Below are the code and all the weights of a small trained network. Each question names an input and a class and asks about switching units off, where a switched-off unit gives its printed mean instead of its output.

import numpy as np


def w(rows, s, z=0):
    codes = np.array(rows[::2]) - 128.0
    scale = np.full(codes.shape[1], s)
    scale[-1] = z or s
    return codes * scale


def f(y):
    return np.maximum(y, 0)


def log_softmax(a):
    a = a - a.max(-1, keepdims=True)
    return a - np.log(np.exp(a).sum(-1, keepdims=True))


def net(x, mask):
    res = np.array(x, float).reshape(1, 8) / 4 @ E
    y = f(res @ A[0][:, :-1].T + A[0][:, -1])
    res = res + np.where(mask, y, B[0][:, -1]) @ B[0][:, :-1]
    return log_softmax(res[-1] @ U[:, :-1].T + U[:, -1])


A, B = {}, {}
E = w([
[164,148,96,95,171,76,38,110],'x0',
[41,1,101,111,147,237,150,94],'x1',
[71,169,128,197,124,112,133,156],'x2',
[100,198,113,59,158,154,95,34],'x3',
[127,89,208,139,124,42,138,98],'x4',
[53,68,99,120,130,78,152,208],'x5',
[83,104,95,218,207,94,114,26],'x6',
[62,241,125,212,130,129,216,146],'x7',
],0.0079)
A[0] = w([
[131,144,154,146,180,180,129,100,23],'N0',
[49,170,36,65,118,194,40,136,76],'N1',
[162,175,189,180,176,80,77,92,30],'N2',
[143,118,114,102,170,89,48,134,133],'N3',
[46,88,132,183,161,143,128,23,75],'N4',
[18,117,83,146,163,157,203,80,196],'N5',
[106,96,145,162,196,166,100,15,88],'N6',
[41,171,62,65,177,144,126,128,119],'N7',
[203,32,178,40,121,188,157,73,94],'N8',
[98,87,77,230,97,158,179,197,249],'N9',
[1,158,169,78,121,87,155,134,224],'N10',
[247,35,131,64,127,103,9,137,187],'N11',
[95,105,249,179,59,51,175,140,207],'N12',
[156,242,159,161,100,168,120,125,29],'N13',
[41,101,43,159,108,223,125,176,236],'N14',
[91,41,184,53,83,192,137,153,142],'N15',
[124,29,139,55,69,119,95,112,114],'N16',
[87,95,199,176,113,68,166,146,253],'N17',
],0.0069,0.003)
B[0] = w([
[225,126,114,127,133,132,137,130,143],'N0',
[101,139,140,173,149,53,129,114,175],'N1',
[101,102,155,147,142,158,144,113,172],'N2',
[76,146,87,95,159,114,83,146,172],'N3',
[190,230,106,140,121,58,60,91,196],'N4',
[115,126,123,163,155,84,89,119,209],'N5',
[195,180,69,91,111,128,77,95,194],'N6',
[146,124,126,142,181,16,78,89,171],'N7',
[119,122,98,100,42,147,142,180,210],'N8',
[78,115,157,183,172,120,167,138,209],'N9',
[79,93,83,197,181,9,144,119,186],'N10',
[196,122,12,114,127,89,55,115,249],'N11',
[58,160,146,223,185,122,140,110,215],'N12',
[180,186,128,72,44,173,183,134,178],'N13',
[84,110,148,160,187,104,142,109,209],'N14',
[97,53,165,131,87,177,205,231,206],'N15',
[135,47,124,75,59,127,122,161,197],'N16',
[87,77,127,207,254,74,173,71,201],'N17',
],0.0066,0.011)
U = w([
[156,9,128,72,21,231,128,172,42],'0',
[31,85,224,185,183,164,200,118,233],'1',
[191,155,75,136,165,75,41,86,198],'2',
[249,253,193,88,53,251,155,107,3],'3',
],0.0065,0.002)

Each question gives the input, the list of numbers given to net, and the class t.
The units are the neurons (one row each of A and B). Each row of codes is followed by its name. A weight is (code - 128) times the scale printed after its matrix; where a second scale follows, it is the last column's (A, B and U).
mask holds one flag per neuron, in row order. A switched-off neuron (its flag False) gives its mean, the last column of its row in B, instead of its output. The means were averaged over made-up inputs and are rounded, as every weight is.
A unit's drop is (log p(t) with every unit on - log p(t) with that unit switched off) / (log p(t) with every unit on - log p(t) with every unit switched off).
The circuit of an input: a set's keep is (log p(t) with only the set's units on - log p(t) with every unit switched off) / (log p(t) with every unit on - log p(t) with every unit switched off). Starting from the 12 units with the biggest drops (on a tie, the unit counted first), units are removed one at a time, each time the one whose removal leaves the highest keep (on an exact tie, the one counted first), for as long as the keep stays at least 0.8.
circuit, biggest first: the units of the circuit, biggest drop first
most important unit: the unit with the biggest drop
k most important neurons: the k neurons with the biggest drops, biggest first
drop when u is switched off: that unit's drop, to one decimal
input [1,0,4,3,3,8,-2,-6], class 0: most important unit	N16
input [-3,-6,-4,-4,-6,4,8,-2], class 1: circuit, biggest first	(N11, N4)
input [-1,-6,2,-3,4,-4,-7,-2], class 3: 2 most important neurons	(N13, N10)
input [-6,-7,1,2,5,0,-7,0], class 1: circuit, biggest first	(N12, N11)
input [-5,-8,3,-3,2,-6,4,-2], class 1: circuit, biggest first	(N11, N2)
input [-6,1,3,0,-8,1,-8,-2], class 1: 3 most important neurons	(N14, N11, N9)
input [0,5,-6,-2,5,5,5,-5], class 0: 3 most important neurons	(N15, N16, N8)
input [-4,4,-4,4,4,3,3,2], class 2: 3 most important neurons	(N4, N6, N5)
input [4,6,7,-5,-8,8,-6,-4], class 1: 2 most important neurons	(N14, N9)
input [-1,1,8,8,-1,5,-5,-8], class 0: 2 most important neurons	(N15, N16)
input [1,-5,2,-2,-8,6,7,7], class 1: 2 most important neurons	(N11, N9)
input [7,1,7,5,5,8,-5,2], class 1: 4 most important neurons	(N11, N4, N6, N17)
input [-7,7,-6,6,-6,2,3,2], class 2: 3 most important neurons	(N4, N6, N7)
input [7,-7,-3,-4,-1,-8,-7,-3], class 3: circuit, biggest first	(N13)
input [5,-3,-7,-8,-4,-6,-3,0], class 3: drop when N13 is switched off	0.1
input [-2,4,-3,-3,-1,-6,5,-8], class 0: drop when N8 is switched off	0.3
input [-8,1,-8,3,-1,-5,1,-2], class 0: drop when N7 is switched off	0.0
